Below are the code and all the weights of a small trained network. Each question names an input and a class and asks about switching units off, where a switched-off unit gives its printed mean instead of its output.

import numpy as np


def w(rows, s, z=0):
    codes = np.array(rows[::2]) - 128.0
    scale = np.full(codes.shape[1], s)
    scale[-1] = z or s
    return codes * scale


def f(y):
    return np.maximum(y, 0)


def log_softmax(a):
    a = a - a.max(-1, keepdims=True)
    return a - np.log(np.exp(a).sum(-1, keepdims=True))


def net(x, mask):
    res = np.array(x, float).reshape(1, 8) / 4 @ E
    y = f(res @ A[0][:, :-1].T + A[0][:, -1])
    res = res + np.where(mask, y, B[0][:, -1]) @ B[0][:, :-1]
    return log_softmax(res[-1] @ U[:, :-1].T + U[:, -1])


A, B = {}, {}
E = w([
[131,164,251,112],'x0',
[127,129,128,127],'x1',
[56,145,134,204],'x2',
[128,128,129,129],'x3',
[128,128,129,128],'x4',
[130,127,128,131],'x5',
[129,127,128,129],'x6',
[85,44,157,95],'x7',
],0.013)
A[0] = w([
[127,88,71,115,106],'n1',
[144,154,196,162,24],'n2',
[125,104,88,106,100],'n3',
[191,202,125,147,163],'n4',
[187,133,97,91,66],'n5',
[78,122,153,173,36],'n6',
[222,246,128,135,51],'n7',
[96,149,98,130,135],'n8',
[109,94,129,132,174],'n9',
[164,194,124,121,58],'n10',
[135,134,149,92,111],'n11',
[135,91,100,139,141],'n12',
[94,159,50,245,142],'n13',
[153,86,147,180,128],'n14',
[153,101,191,55,106],'n15',
[140,159,192,157,18],'n16',
[45,119,167,212,2],'n17',
[137,71,52,134,129],'n18',
[125,86,65,106,82],'n19',
[163,121,123,115,165],'n20',
[149,144,177,164,189],'n21',
[114,167,99,160,124],'n22',
[112,126,66,185,169],'n23',
[116,161,104,102,109],'n24',
[144,154,197,156,182],'n25',
[30,121,166,234,154],'n26',
[134,109,169,129,110],'n27',
[133,117,123,109,97],'n28',
[179,234,111,133,215],'n29',
[154,85,191,92,118],'n30',
[143,160,93,89,61],'n31',
[118,68,128,159,61],'n32',
[117,75,37,118,178],'n33',
[62,92,147,172,100],'n34',
[164,96,104,122,131],'n35',
[129,80,135,157,196],'n36',
[131,178,98,158,132],'n37',
[138,174,195,139,130],'n38',
[142,143,108,81,176],'n39',
],0.014,0.0087)
B[0] = w([
[93,136,134,87,183],'n1',
[206,152,144,98,165],'n2',
[97,123,127,112,163],'n3',
[150,158,145,57,210],'n4',
[173,140,134,83,168],'n5',
[70,123,129,92,156],'n6',
[34,117,121,65,211],'n7',
[134,125,119,152,158],'n8',
[105,135,114,127,175],'n9',
[83,107,121,127,160],'n10',
[127,122,117,148,156],'n11',
[146,133,116,94,169],'n12',
[147,104,125,254,242],'n13',
[137,121,123,123,142],'n14',
[107,109,102,201,211],'n15',
[212,153,120,91,162],'n16',
[24,118,124,60,184],'n17',
[109,164,146,65,212],'n18',
[76,128,140,103,183],'n19',
[107,118,124,109,169],'n20',
[81,100,114,142,199],'n21',
[142,108,122,167,170],'n22',
[141,113,126,208,210],'n23',
[138,120,123,138,140],'n24',
[70,109,103,136,217],'n25',
[215,164,142,55,250],'n26',
[133,111,123,143,160],'n27',
[122,123,120,139,138],'n28',
[219,161,147,92,243],'n29',
[97,130,136,201,200],'n30',
[168,117,130,128,147],'n31',
[170,143,135,112,148],'n32',
[181,136,142,57,239],'n33',
[155,144,140,59,181],'n34',
[121,146,130,102,168],'n35',
[97,115,109,147,183],'n36',
[140,109,124,165,178],'n37',
[109,124,132,90,204],'n38',
[101,114,129,113,180],'n39',
],0.033,0.013)
U = w([
[153,205,130,118,84],'0',
[16,172,111,111,254],'1',
[103,140,92,248,61],'2',
],0.012,0.00092)

Each question gives the input, the list of numbers given to net, and the class t.
The units are the neurons (one row each of A and B). Each row of codes is followed by its name. A weight is (code - 128) times the scale printed after its matrix; where a second scale follows, it is the last column's (A, B and U).
mask holds one flag per neuron, in row order. A switched-off neuron (its flag False) gives its mean, the last column of its row in B, instead of its output. The means were averaged over made-up inputs and are rounded, as every weight is.
A unit's drop is (log p(t) with every unit on - log p(t) with that unit switched off) / (log p(t) with every unit on - log p(t) with every unit switched off).
The circuit of an input: a set's keep is (log p(t) with only the set's units on - log p(t) with every unit switched off) / (log p(t) with every unit on - log p(t) with every unit switched off). Starting from the 12 units with the biggest drops (on a tie, the unit counted first), units are removed one at a time, each time the one whose removal leaves the highest keep (on an exact tie, the one counted first), for as long as the keep stays at least 0.8.
units of the circuit, in order: the units of the circuit, biggest drop first
most important unit: the unit with the biggest drop
top k neurons: the k neurons with the biggest drops, biggest first
drop of u: that unit's drop, to one decimal
input [1,1,7,4,6,5,-8,0], class 0: most important unit	n26
input [0,2,2,3,1,-5,5,5], class 0: top 3 neurons	[n7, n25, n26]
input [-6,-6,3,-3,3,8,1,8], class 0: top 2 neurons	[n33, n7]
input [0,3,1,1,0,-1,3,8], class 0: top 3 neurons	[n7, n25, n21]
input [5,0,-2,3,-6,-6,-7,-4], class 1: top 2 neurons	[n7, n26]
input [-7,1,6,2,4,-8,0,0], class 2: top 2 neurons	[n13, n23]
input [0,-2,5,-6,1,5,-6,6], class 0: top 3 neurons	[n26, n7, n34]
input [-6,-2,1,-3,1,-7,-3,-1], class 2: top 3 neurons	[n13, n26, n23]
input [-3,-6,4,5,6,-7,-8,7], class 0: top 2 neurons	[n26, n7]
input [1,4,-4,-2,3,-3,4,-7], class 1: top 4 neurons	[n7, n26, n10, n33]
input [-4,-7,2,-1,6,8,-7,8], class 0: top 2 neurons	[n33, n7]
input [-7,-2,8,6,-1,-1,-5,4], class 0: drop of n26	0.9
input [-5,1,3,-7,-7,-6,6,-2], class 2: drop of n13	0.8
input [-2,-8,4,8,0,1,4,-8], class 2: units of the circuit, in order	[n13]
input [-7,-5,7,0,-1,6,8,4], class 0: drop of n26	0.3
